Here is a tiny trained network, its code and every weight. The questions are about switching its units off for an input and a class, where a switched-off unit gives its printed mean instead of its output.

import numpy as np


def w(rows, s, z=0):
    codes = np.array(rows[::2]) - 128.0
    scale = np.full(codes.shape[1], s)
    scale[-1] = z or s
    return codes * scale


def f(y):
    return np.maximum(y, 0)


def log_softmax(a):
    a = a - a.max(-1, keepdims=True)
    return a - np.log(np.exp(a).sum(-1, keepdims=True))


def net(x, mask):
    res = np.array(x, float).reshape(1, 7) / 4 @ E
    y = f(res @ A[0][:, :-1].T + A[0][:, -1])
    res = res + np.where(mask, y, B[0][:, -1]) @ B[0][:, :-1]
    return log_softmax(res[-1] @ U[:, :-1].T + U[:, -1])


A, B = {}, {}
E = w([
[86,204,108,222,109,176,157,130,120,56,2],'x0',
[197,115,29,190,207,97,131,95,140,107,121],'x1',
[206,135,138,136,60,107,224,191,169,41,213],'x2',
[154,200,189,145,142,142,86,84,254,120,168],'x3',
[136,125,133,124,132,127,133,126,127,131,121],'x4',
[81,171,144,187,227,45,175,211,163,179,117],'x5',
[59,85,84,82,150,244,199,135,190,138,161],'x6',
],0.008)
A[0] = w([
[113,185,183,153,123,150,57,90,212,108,161,147],'n1',
[64,129,114,129,178,167,55,92,98,192,80,63],'n2',
[87,170,150,106,195,86,127,186,207,135,83,100],'n3',
[47,102,105,107,159,228,210,148,185,160,160,44],'n4',
[183,140,120,157,80,106,177,182,149,36,113,108],'n5',
[47,93,239,89,103,142,163,132,175,161,133,151],'n6',
[88,107,126,170,115,165,106,122,145,110,35,33],'n7',
[94,114,150,137,188,152,77,73,94,173,137,47],'n8',
[140,114,108,77,92,167,102,88,133,104,118,38],'n9',
[123,164,206,143,107,102,74,153,58,101,136,202],'n10',
[68,126,139,131,167,65,191,220,167,162,122,46],'n11',
[140,67,147,60,165,84,124,101,149,190,239,22],'n12',
[177,112,144,144,78,98,83,94,121,93,100,85],'n13',
[127,140,114,111,141,117,63,126,121,147,93,46],'n14',
[72,208,153,139,79,163,157,127,59,116,136,143],'n15',
[95,163,179,136,78,171,108,177,111,141,117,235],'n16',
[178,54,113,94,82,145,99,95,91,84,110,126],'n17',
[58,88,53,139,106,110,158,203,71,127,110,222],'n18',
[142,121,146,156,78,112,198,152,146,86,150,22],'n19',
[59,77,153,180,192,95,112,165,160,118,137,45],'n20',
[165,75,135,140,127,117,187,173,120,79,174,70],'n21',
[147,103,93,116,92,113,152,144,2,152,97,88],'n22',
[85,113,88,160,141,119,79,115,110,171,108,84],'n23',
[113,70,89,83,139,68,100,159,98,157,166,124],'n24',
[178,131,134,106,84,175,52,104,127,74,112,26],'n25',
[160,122,61,147,151,120,111,77,189,106,114,246],'n26',
[121,168,152,149,143,23,110,173,113,135,116,109],'n27',
[154,103,72,185,170,128,149,114,146,155,117,254],'n28',
[140,164,150,141,100,128,209,105,151,95,42,9],'n29',
[51,150,116,195,152,172,156,125,98,36,90,91],'n30',
[99,150,119,111,157,149,106,103,107,154,96,27],'n31',
],0.0098,0.0064)
B[0] = w([
[119,133,161,92,113,205,111,223,225,210,73,236],'n1',
[144,193,157,59,107,96,170,165,99,121,254,245],'n2',
[78,121,134,47,78,108,124,103,154,103,89,217],'n3',
[158,105,165,219,209,153,228,25,136,250,174,254],'n4',
[161,165,195,96,132,75,116,142,73,172,200,229],'n5',
[183,110,89,121,211,66,51,125,117,39,150,243],'n6',
[104,91,199,165,99,92,132,178,97,130,163,195],'n7',
[130,202,130,76,70,68,144,141,104,104,207,197],'n8',
[84,105,71,91,56,82,176,93,172,91,136,176],'n9',
[182,111,137,164,254,92,140,62,141,166,159,229],'n10',
[23,117,53,63,84,82,159,70,169,81,131,213],'n11',
[54,72,229,195,47,55,57,145,38,150,62,238],'n12',
[84,105,105,127,130,144,183,38,157,174,110,186],'n13',
[189,214,138,153,93,62,176,138,118,161,171,164],'n14',
[147,104,162,121,134,78,60,107,108,108,137,207],'n15',
[184,83,84,109,193,107,68,115,139,78,114,234],'n16',
[76,95,128,112,134,99,191,71,157,91,150,218],'n17',
[150,160,157,82,154,180,99,153,235,133,66,255],'n18',
[158,188,120,74,56,74,123,186,87,129,211,179],'n19',
[97,114,92,66,73,108,154,109,151,114,157,177],'n20',
[173,175,177,68,131,83,157,184,102,126,184,190],'n21',
[129,135,114,70,134,179,106,178,235,210,62,208],'n22',
[141,146,156,126,138,60,145,173,83,143,211,192],'n23',
[75,79,217,191,147,124,96,167,140,121,112,210],'n24',
[61,98,51,103,86,70,221,109,152,112,93,190],'n25',
[152,51,138,67,195,135,43,135,147,115,131,239],'n26',
[81,100,80,158,132,138,221,32,173,140,130,208],'n27',
[156,77,143,45,174,85,84,94,92,75,110,242],'n28',
[50,119,198,158,77,89,99,155,56,164,116,182],'n29',
[72,41,201,205,114,91,97,134,90,133,104,234],'n30',
[159,213,145,102,50,91,119,161,71,138,188,166],'n31',
],0.0076,0.01)
U = w([
[172,228,167,53,38,99,185,179,77,160,238,59],'0',
[50,101,210,181,22,102,86,132,65,171,73,87],'1',
[29,124,65,39,26,120,218,36,183,74,120,45],'2',
[147,130,146,67,145,124,114,100,145,127,122,254],'3',
[162,140,143,161,164,130,225,12,134,255,147,155],'4',
[181,101,104,49,201,105,36,110,113,56,135,59],'5',
[123,179,171,35,74,176,108,195,243,240,67,94],'6',
[167,145,78,106,153,175,87,150,114,73,100,163],'7',
],0.0075,0.0097)

Each question gives the input, the list of numbers given to net, and the class t.
The units are the neurons (one row each of A and B). Each row of codes is followed by its name. A weight is (code - 128) times the scale printed after its matrix; where a second scale follows, it is the last column's (A, B and U).
mask holds one flag per neuron, in row order. A switched-off neuron (its flag False) gives its mean, the last column of its row in B, instead of its output. The means were averaged over made-up inputs and are rounded, as every weight is.
A unit's drop is (log p(t) with every unit on - log p(t) with that unit switched off) / (log p(t) with every unit on - log p(t) with every unit switched off).
The circuit of an input: a set's keep is (log p(t) with only the set's units on - log p(t) with every unit switched off) / (log p(t) with every unit on - log p(t) with every unit switched off). Starting from the 12 units with the biggest drops (on a tie, the unit counted first), units are removed one at a time, each time the one whose removal leaves the highest keep (on an exact tie, the one counted first), for as long as the keep stays at least 0.8.
units of the circuit, in order: the units of the circuit, biggest drop first
unit that matters most: the unit with the biggest drop
top k neurons: the k neurons with the biggest drops, biggest first
drop of u: that unit's drop, to one decimal
input [7,-8,-1,2,5,7,-7], class 5: units of the circuit, in order -> n16
input [-2,4,-5,-6,1,6,-8], class 4: top 2 neurons -> n27, n10
input [-6,-8,4,7,-2,-8,2], class 2: top 3 neurons -> n25, n9, n17
input [-6,4,2,-1,5,1,-5], class 1: top 2 neurons -> n12, n4
input [2,1,-7,5,5,0,6], class 0: units of the circuit, in order -> n2, n8
input [-7,-4,-6,8,2,-8,2], class 2: top 2 neurons -> n9, n25
input [-1,1,3,-3,-2,-5,-5], class 2: top 4 neurons -> n4, n17, n25, n13
input [-1,-7,1,5,-6,1,1], class 5: top 2 neurons -> n6, n16
input [8,8,-2,7,-6,-3,-2], class 1: top 2 neurons -> n30, n29
input [8,0,7,3,-1,-3,3], class 1: top 4 neurons -> n30, n29, n2, n8
input [5,8,-8,7,-4,-8,-3], class 0: top 2 neurons -> n2, n14
input [-6,-1,4,-5,3,2,6], class 1: top 3 neurons -> n12, n24, n10
input [-7,-4,-7,-1,-1,6,1], class 0: top 4 neurons -> n2, n8, n30, n23
input [-6,4,-8,-4,6,4,5], class 0: unit that matters most -> n2
input [-3,0,-5,0,-1,-7,-5], class 2: units of the circuit, in order -> n25, n17
input [6,5,-6,5,1,8,-7], class 2: units of the circuit, in order -> n27, n3
input [5,8,6,-8,-7,8,0], class 2: drop of n9 -> -0.1
input [0,3,-4,-3,-3,3,8], class 4: drop of n4 -> 4.2
input [-8,8,5,-5,5,5,-1], class 1: drop of n6 -> 0.2
input [4,3,-5,-5,-4,2,4], class 0: units of the circuit, in order -> n2
input [-4,-4,-6,1,0,2,-2], class 0: units of the circuit, in order -> n2, n8
